[[-10.8   8.6  38.0 -13.3 -12.6  16.3  31.4  36.4 -55.9 -38.6  -5.3  36.3]
 [-21.0  33.9  -6.3   5.6  -5.3   8.6   3.6 -56.4 -11.5   4.4 -25.9 -10.5]
 [ 11.4  10.6  -1.1 -15.4  -3.9 -15.1 -22.5 -24.3  17.3  -3.6   9.0 -11.1]]
:
[[ 36.3  -5.3 -38.6 -55.9  36.4  31.4  16.3 -12.6 -13.3  38.0   8.6 -10.8]
 [-10.5 -25.9   4.4 -11.5 -56.4   3.6   8.6  -5.3   5.6  -6.3  33.9 -21.0]
 [-11.1   9.0  -3.6  17.3 -24.3 -22.5 -15.1  -3.9 -15.4  -1.1  10.6  11.4]]

[[ -1.7 -11.3  -8.9  12.1   8.1   8.5  11.6   8.6   1.7   8.9]
 [ 28.0 -44.2 -20.1  23.0   8.4 -20.8 -24.6 -24.3  48.7   2.5]
 [-15.6  -9.1  19.4  -7.5 -17.0  11.5   8.3  30.2 -31.9 -13.7]
 [ -2.8  16.9  -4.7  -4.8  -6.5  -5.2  -7.2 -32.9   3.2  -2.0]
 [-25.2  16.9   6.5  -0.7   8.7   9.7   8.7 -27.9 -23.9   4.0]
 [  4.0  22.7  22.1 -30.4 -16.7   6.4  12.0  -7.2 -36.2 -40.2]
 [  3.1   5.4 -15.5   7.8   5.9 -11.5 -35.3 -16.3  36.3  18.5]
 [  2.4  -6.3  -9.4   5.6  -4.2   8.8  12.5  33.6  -0.8  15.0]
 [  7.2  -2.5 -19.2  -8.3  -2.7 -12.5 -18.2 -10.8  26.5  19.7]]
:
[[  8.9   1.7   8.6  11.6   8.5   8.1  12.1  -8.9 -11.3  -1.7]
 [  2.5  48.7 -24.3 -24.6 -20.8   8.4  23.0 -20.1 -44.2  28.0]
 [-13.7 -31.9  30.2   8.3  11.5 -17.0  -7.5  19.4  -9.1 -15.6]
 [ -2.0   3.2 -32.9  -7.2  -5.2  -6.5  -4.8  -4.7  16.9  -2.8]
 [  4.0 -23.9 -27.9   8.7   9.7   8.7  -0.7   6.5  16.9 -25.2]
 [-40.2 -36.2  -7.2  12.0   6.4 -16.7 -30.4  22.1  22.7   4.0]
 [ 18.5  36.3 -16.3 -35.3 -11.5   5.9   7.8 -15.5   5.4   3.1]
 [ 15.0  -0.8  33.6  12.5   8.8  -4.2   5.6  -9.4  -6.3   2.4]
 [ 19.7  26.5 -10.8 -18.2 -12.5  -2.7  -8.3 -19.2  -2.5   7.2]]

[[  6.9  -0.3   3.8  -0.8  -6.5  -9.6   1.3  11.4]
 [-12.4 -11.0  -6.3   2.2  22.5  -7.1  -7.9  12.1]
 [ -4.8  -7.1  11.3  16.5  39.9 -16.0   1.5  24.3]
 [ 20.7 -30.1 -28.9 -13.0 -22.8  32.7 -22.3 -46.8]
 [ 18.6   5.9   3.6   0.5  17.3 -11.1   5.0   6.8]
 [  2.6   3.9 -20.6 -28.8 -35.5  30.2  -3.5  -8.7]
 [-17.0 -17.2  13.5   6.5  29.0  -4.4  -0.9   6.3]
 [-13.8   5.2  10.2  -6.1 -11.1   8.6  -1.8  -1.3]]
:
[[ 11.4   1.3  -9.6  -6.5  -0.8   3.8  -0.3   6.9]
 [ 12.1  -7.9  -7.1  22.5   2.2  -6.3 -11.0 -12.4]
 [ 24.3   1.5 -16.0  39.9  16.5  11.3  -7.1  -4.8]
 [-46.8 -22.3  32.7 -22.8 -13.0 -28.9 -30.1  20.7]
 [  6.8   5.0 -11.1  17.3   0.5   3.6   5.9  18.6]
 [ -8.7  -3.5  30.2 -35.5 -28.8 -20.6   3.9   2.6]
 [  6.3  -0.9  -4.4  29.0   6.5  13.5 -17.2 -17.0]
 [ -1.3  -1.8   8.6 -11.1  -6.1  10.2   5.2 -13.8]]

[[ 13.9  -4.8   1.3   2.7 -27.6   2.0  44.6 -25.0]
 [  6.6 -20.3   1.0 -45.1  37.5  13.1   9.3   6.5]
 [-17.9 -25.3 -22.4 -23.8  41.0 -17.1  14.9  23.3]
 [ 43.0  44.9 -14.6 -10.0   6.8 -23.1  27.8  10.0]
 [ 32.4  11.5  10.3  40.3  26.4  44.4 -25.5 -39.0]
 [ -9.0 -19.0 -25.2 -37.9   0.8  22.5  37.9  14.8]
 [ 43.2  33.8  12.2   5.2  32.5 -25.3 -42.4   2.9]]
:
[[-25.0  44.6   2.0 -27.6   2.7   1.3  -4.8  13.9]
 [  6.5   9.3  13.1  37.5 -45.1   1.0 -20.3   6.6]
 [ 23.3  14.9 -17.1  41.0 -23.8 -22.4 -25.3 -17.9]
 [ 10.0  27.8 -23.1   6.8 -10.0 -14.6  44.9  43.0]
 [-39.0 -25.5  44.4  26.4  40.3  10.3  11.5  32.4]
 [ 14.8  37.9  22.5   0.8 -37.9 -25.2 -19.0  -9.0]
 [  2.9 -42.4 -25.3  32.5   5.2  12.2  33.8  43.2]]

[[ 10.1  15.8 -10.1]
 [ -3.1 -21.7 -10.4]
 [-14.3   2.0  52.2]
 [  8.2 -18.3 -53.1]
 [  1.8  -2.0   0.9]
 [-14.0  11.3  17.4]
 [ 24.8 -13.4  17.9]
 [ 37.8  -1.9 -45.3]
 [ 31.9  10.3  -3.2]
 [ 18.4  -5.1 -31.2]]
:
[[-10.1  15.8  10.1]
 [-10.4 -21.7  -3.1]
 [ 52.2   2.0 -14.3]
 [-53.1 -18.3   8.2]
 [  0.9  -2.0   1.8]
 [ 17.4  11.3 -14.0]
 [ 17.9 -13.4  24.8]
 [-45.3  -1.9  37.8]
 [ -3.2  10.3  31.9]
 [-31.2  -5.1  18.4]]

[[-18.2  34.3  -8.4 -28.4  55.3  38.5]
 [ 16.2  45.9 -13.8  24.1  25.8   3.7]
 [  3.5  11.5  -6.0 -14.4  15.3  17.0]
 [ -3.3   5.3  -6.4  -1.1  14.0   5.7]
 [-12.3  -1.4   0.2  23.7  15.2   8.9]
 [ -6.6  -8.0   7.1   7.3  -1.6   8.9]
 [  3.6   8.4  -9.4  -8.4  -0.7   7.2]
 [ 15.5 -16.4   1.3 -27.4  -8.6  -0.6]
 [-35.8  -8.8   2.2  24.9   9.6 -38.7]
 [-16.2 -33.7  -8.5  18.7  17.6 -10.3]
 [ -9.0   2.3 -15.0   4.0  21.8  13.4]]
:
[[ 38.5  55.3 -28.4  -8.4  34.3 -18.2]
 [  3.7  25.8  24.1 -13.8  45.9  16.2]
 [ 17.0  15.3 -14.4  -6.0  11.5   3.5]
 [  5.7  14.0  -1.1  -6.4   5.3  -3.3]
 [  8.9  15.2  23.7   0.2  -1.4 -12.3]
 [  8.9  -1.6   7.3   7.1  -8.0  -6.6]
 [  7.2  -0.7  -8.4  -9.4   8.4   3.6]
 [ -0.6  -8.6 -27.4   1.3 -16.4  15.5]
 [-38.7   9.6  24.9   2.2  -8.8 -35.8]
 [-10.3  17.6  18.7  -8.5 -33.7 -16.2]
 [ 13.4  21.8   4.0 -15.0   2.3  -9.0]]
